Look-ups in named tables: a row name and a column name give one cell, copied from the table.

dek
columns: mis, vidi, midedu, rir, dobu, mapama
loz: [78, 130, 86, 152, 112, 132]
rulukuz: [131, 98, 141, 121, 145, 132]
sepa: [72, 149, 60, 129, 102, 111]
mufo: [70, 130, 95, 218, 165, 125]
guvomi: [102, 135, 87, 102, 54, 135]
penukem: [83, 132, 85, 120, 133, 72]
kopa: [85, 145, 69, 123, 92, 113]
dugab: [98, 138, 82, 95, 50, 127]
sav: [100, 93, 130, 104, 142, 58]
dez: [73, 160, 53, 118, 70, 127]
das: [110, 103, 136, 121, 150, 91]

What is the mis of dugab in dek?
98
What is the mis of sepa in dek?
72
What is the midedu of sav in dek?
130
What is the vidi of loz in dek?
130
What is the dobu of rulukuz in dek?
145
What is the midedu of loz in dek?
86
What is the vidi of penukem in dek?
132
What is the rir of sepa in dek?
129
What is the midedu of sepa in dek?
60
What is the dobu of loz in dek?
112
What is the mis of penukem in dek?
83
What is the rir of loz in dek?
152
What is the midedu of guvomi in dek?
87
Which row has the largest midedu? rulukuz

gif:
         fepigag   rele  zumivon  guten
toz        0.564  0.395    0.617  0.320
das        0.271  0.474    0.396  0.514
lur        0.451  0.475    0.689  0.566
gepab      0.485  0.551    0.382  0.577
vilom      0.353  0.503    0.611  0.632
fimilo     0.189  0.385    0.175  0.271
beg        0.573  0.484    0.543  0.468
kekom      0.865  0.425    0.767  0.319
tulizot    0.144  0.543    0.628  0.811

rele of gepab is 0.551
fepigag of toz is 0.564
rele of beg is 0.484
fepigag of das is 0.271
fepigag of tulizot is 0.144
rele of das is 0.474
rele of fimilo is 0.385
zumivon of das is 0.396
zumivon of beg is 0.543
zumivon of lur is 0.689
rele of vilom is 0.503
zumivon of tulizot is 0.628
fepigag of vilom is 0.353
guten of gepab is 0.577
fepigag of gepab is 0.485
zumivon of fimilo is 0.175
rele of lur is 0.475
guten of fimilo is 0.271
guten of lur is 0.566
guten of beg is 0.468
Row with the largest fepigag: kekom

nomeru =
|  | kulo | befif | figipud | monus | gug | kikipo |
|---|---|---|---|---|---|---|
| mon | 164 | 166 | 181 | 150 | 170 | 73 |
| rak | 53 | 92 | 142 | 68 | 123 | 123 |
| nuki | 177 | 47 | 171 | 200 | 50 | 49 |
| kul | 126 | 123 | 127 | 149 | 163 | 114 |
| miv | 75 | 195 | 121 | 43 | 190 | 151 |

rak, kulo -> 53
rak, kikipo -> 123
kul, kulo -> 126
rak, monus -> 68
nuki, befif -> 47
mon, gug -> 170
miv, kikipo -> 151
miv, gug -> 190
nuki, figipud -> 171
kul, figipud -> 127
miv, kulo -> 75
miv, befif -> 195
kul, befif -> 123
nuki, monus -> 200
mon, befif -> 166
kul, monus -> 149
rak, figipud -> 142
kul, gug -> 163

bula:
columns: voma, lesug, kugope, kig, bibeso
fam: [0.39, 0.45, 0.68, 0.45, 0.37]
mis: [0.25, 0.34, 0.35, 0.32, 0.61]
ges: [0.34, 0.58, 0.64, 0.51, 0.63]
lef: [0.81, 0.12, 0.51, 0.41, 0.32]
besasaz: [0.20, 0.51, 0.37, 0.55, 0.57]
kub: [0.24, 0.44, 0.07, 0.52, 0.47]
simo: [0.48, 0.35, 0.89, 0.26, 0.70]
nipu: [0.56, 0.64, 0.41, 0.30, 0.68]
rupoven: [0.25, 0.51, 0.09, 0.48, 0.39]
nasolel: [0.37, 0.57, 0.49, 0.41, 0.28]
vepi: [0.51, 0.81, 0.26, 0.34, 0.37]

bibeso of nasolel is 0.28
kugope of ges is 0.64
lesug of nipu is 0.64
bibeso of ges is 0.63
kig of mis is 0.32
bibeso of vepi is 0.37
kugope of besasaz is 0.37
voma of nasolel is 0.37
bibeso of besasaz is 0.57
bibeso of lef is 0.32
kig of fam is 0.45
kig of simo is 0.26
voma of simo is 0.48
Which row has the largest kig? besasaz

lavaner =
,tagad,lobuso,fod,nibuki,duseses,veforun,takunut,fub,semoke,rud
duv,0.309,1.583,60.476,-11.618,-18.501,38.744,-37.851,30.745,22.144,-4.293
lunam,-10.264,-35.693,34.020,-10.170,-13.238,-30.967,-46.158,-20.534,14.897,-5.531
basali,3.035,-63.636,-6.839,-14.177,-45.220,0.100,-2.410,5.262,16.553,-10.427
noz,-13.415,-34.130,39.704,-12.194,-13.449,-32.834,-41.641,-17.186,12.807,-10.352
fuva,-12.204,-36.746,43.878,-4.555,-19.476,-25.760,-59.357,-4.124,4.987,-25.806
rem,-4.611,-0.564,64.325,-13.741,-12.907,33.493,-43.077,30.596,20.313,3.624
sete,3.392,-26.031,2.715,-9.114,-26.860,22.651,-36.450,-17.390,-20.358,-18.015
fopef,13.066,-32.886,5.815,-15.161,-46.291,19.608,-47.999,-28.143,-4.364,-24.616
sorefa,9.310,-28.312,-2.371,-3.073,-28.691,29.007,-26.818,-0.567,-21.277,-12.388
vadorim,-1.295,-64.439,-8.791,-14.150,-26.811,-2.084,0.476,15.460,18.716,-2.350
botuf,-4.139,-63.344,-8.849,-11.404,-19.630,-16.529,-9.265,7.844,16.971,-12.204
nar,-21.777,-37.148,43.323,5.716,-11.426,-11.543,-38.991,-16.457,12.676,2.062
nogumo,14.524,-20.459,13.886,-7.279,-48.621,11.988,-32.499,-24.190,-9.691,-9.501
pumag,21.032,-39.101,1.511,-12.521,-54.277,24.651,-43.183,-18.607,-6.841,-25.837

noz, nibuki => -12.194
fuva, nibuki => -4.555
vadorim, nibuki => -14.150
sorefa, veforun => 29.007
vadorim, rud => -2.350
nogumo, rud => -9.501
sete, takunut => -36.450

